[[ 21  53 -35 -16]
 [ 61 -26 -56  17]]
:
[[ 21  53]
 [ 61 -26]]

[[51 -8 19]
 [40  5  2]
 [45 12 11]
 [46  2 -5]
 [41 17 -3]]
:
[[51 -8]
 [40  5]]

[[  0  32  10]
 [-15  18  32]
 [ -3  19  64]]
:
[[  0  32]
 [-15  18]]

[[ 68  10   3]
 [-54  -8 -11]
 [-45  -5 -20]]
:
[[ 68  10]
 [-54  -8]]

[[  8   6  -2]
 [ 35  28 -51]
 [-50 -47  67]
 [ 16  10 -20]]
:
[[ 8  6]
 [35 28]]

[[ 22  68   5   2 -39]
 [-13 -42 -60   1  37]
 [-18 -39 -46   1  29]
 [-10 -44 -20   1  31]]
:
[[ 22  68]
 [-13 -42]]

[[-55 -14 -28 -12]
 [ 14  21   7 -22]
 [  6  26   3 -23]]
:
[[-55 -14]
 [ 14  21]]

[[-60 -44  51]
 [ 39  22  20]
 [ 25  17  59]]
:
[[-60 -44]
 [ 39  22]]

[[-49 -48  52  40 -11]
 [ 13  20  31  18 -72]
 [-27 -31  19  22  35]
 [-40 -37  59  40 -39]]
:
[[-49 -48]
 [ 13  20]]
---
[[-15 -55 -24 -26 -33   9  -1  43 -18   3  26 -38  47   1]
 [-29   7  -9  16 -24 -31  44  40 -34 -53 -35  16 -47  33]
 [ 51  32  -8  18 -38 -17  44  26  54  57  39 -27 -33 -12]
 [ 12  50  17  25 -12 -14  49 -40   8  31 -13  31  28 -36]
 [-41  59  56 -52  43  20 -41  11 -50  55  44  -6  -9 -54]
 [ 51  39 -49  21 -43  32 -32  28   1 -40   3  49 -35  37]]
:
[[-41  59  56 -52  43  20 -41  11 -50  55  44  -6  -9 -54]
 [ 12  50  17  25 -12 -14  49 -40   8  31 -13  31  28 -36]
 [ 51  32  -8  18 -38 -17  44  26  54  57  39 -27 -33 -12]
 [-29   7  -9  16 -24 -31  44  40 -34 -53 -35  16 -47  33]
 [-15 -55 -24 -26 -33   9  -1  43 -18   3  26 -38  47   1]
 [ 51  39 -49  21 -43  32 -32  28   1 -40   3  49 -35  37]]

[[  8  62  -3  54  32  22  -2  29  11   0  32  -6]
 [  0  49 -39   0   0  45  18  32  38  17   3 -12]
 [-16 -72   6 -54 -42  10 -26   0 -42   0 -39  31]
 [  6 -42  30   0 -16  22 -29   0 -46  52  19  38]]
:
[[  6 -42  30   0 -16  22 -29   0 -46  52  19  38]
 [-16 -72   6 -54 -42  10 -26   0 -42   0 -39  31]
 [  8  62  -3  54  32  22  -2  29  11   0  32  -6]
 [  0  49 -39   0   0  45  18  32  38  17   3 -12]]

[[ 43  31  44  61 -30  36 -33  52  35  -8 -36  34 -12  59  40]
 [-19  -5 -25 -18 -12   9  -1  -5 -24 -47  -9 -17 -48 -30 -44]
 [ 21  -9  20   3  14 -13  24  20  23 -25  -4  19 -25  13  17]]
:
[[ 43  31  44  61 -30  36 -33  52  35  -8 -36  34 -12  59  40]
 [ 21  -9  20   3  14 -13  24  20  23 -25  -4  19 -25  13  17]
 [-19  -5 -25 -18 -12   9  -1  -5 -24 -47  -9 -17 -48 -30 -44]]

[[-29  14 -25  53]
 [-60  20 -69  49]
 [-45  54 -26  22]
 [ 14  -7  19  12]
 [-30  29 -34 -17]]
:
[[ 14  -7  19  12]
 [-29  14 -25  53]
 [-45  54 -26  22]
 [-30  29 -34 -17]
 [-60  20 -69  49]]

[[-10 -49  14  -4]
 [-53  36  69 -15]
 [ 49 -12  62  28]]
:
[[-53  36  69 -15]
 [ 49 -12  62  28]
 [-10 -49  14  -4]]

[[ 30   2 -43 -18 -28  23 -35  12  27 -24 -10  14  10]
 [ 43 -27  -7   0 -42  -9 -15  14 -26  17  15 -38  45]
 [ 34 -47  51  21  -3  26  14 -12  49 -40  14   5 -22]
 [ 37   3  23 -45  30   0  -6 -50   2 -54  54 -45  32]
 [ 30  40 -42 -14 -35  46  -6   9  -7  43   4 -15 -20]
 [-14 -32 -45  29 -34  27  30 -22 -21  -8  14  22 -23]
 [-33  -5   8   2  43  35  49 -15   7  23  29  32   6]]
:
[[ 34 -47  51  21  -3  26  14 -12  49 -40  14   5 -22]
 [ 37   3  23 -45  30   0  -6 -50   2 -54  54 -45  32]
 [-33  -5   8   2  43  35  49 -15   7  23  29  32   6]
 [ 43 -27  -7   0 -42  -9 -15  14 -26  17  15 -38  45]
 [ 30  40 -42 -14 -35  46  -6   9  -7  43   4 -15 -20]
 [ 30   2 -43 -18 -28  23 -35  12  27 -24 -10  14  10]
 [-14 -32 -45  29 -34  27  30 -22 -21  -8  14  22 -23]]
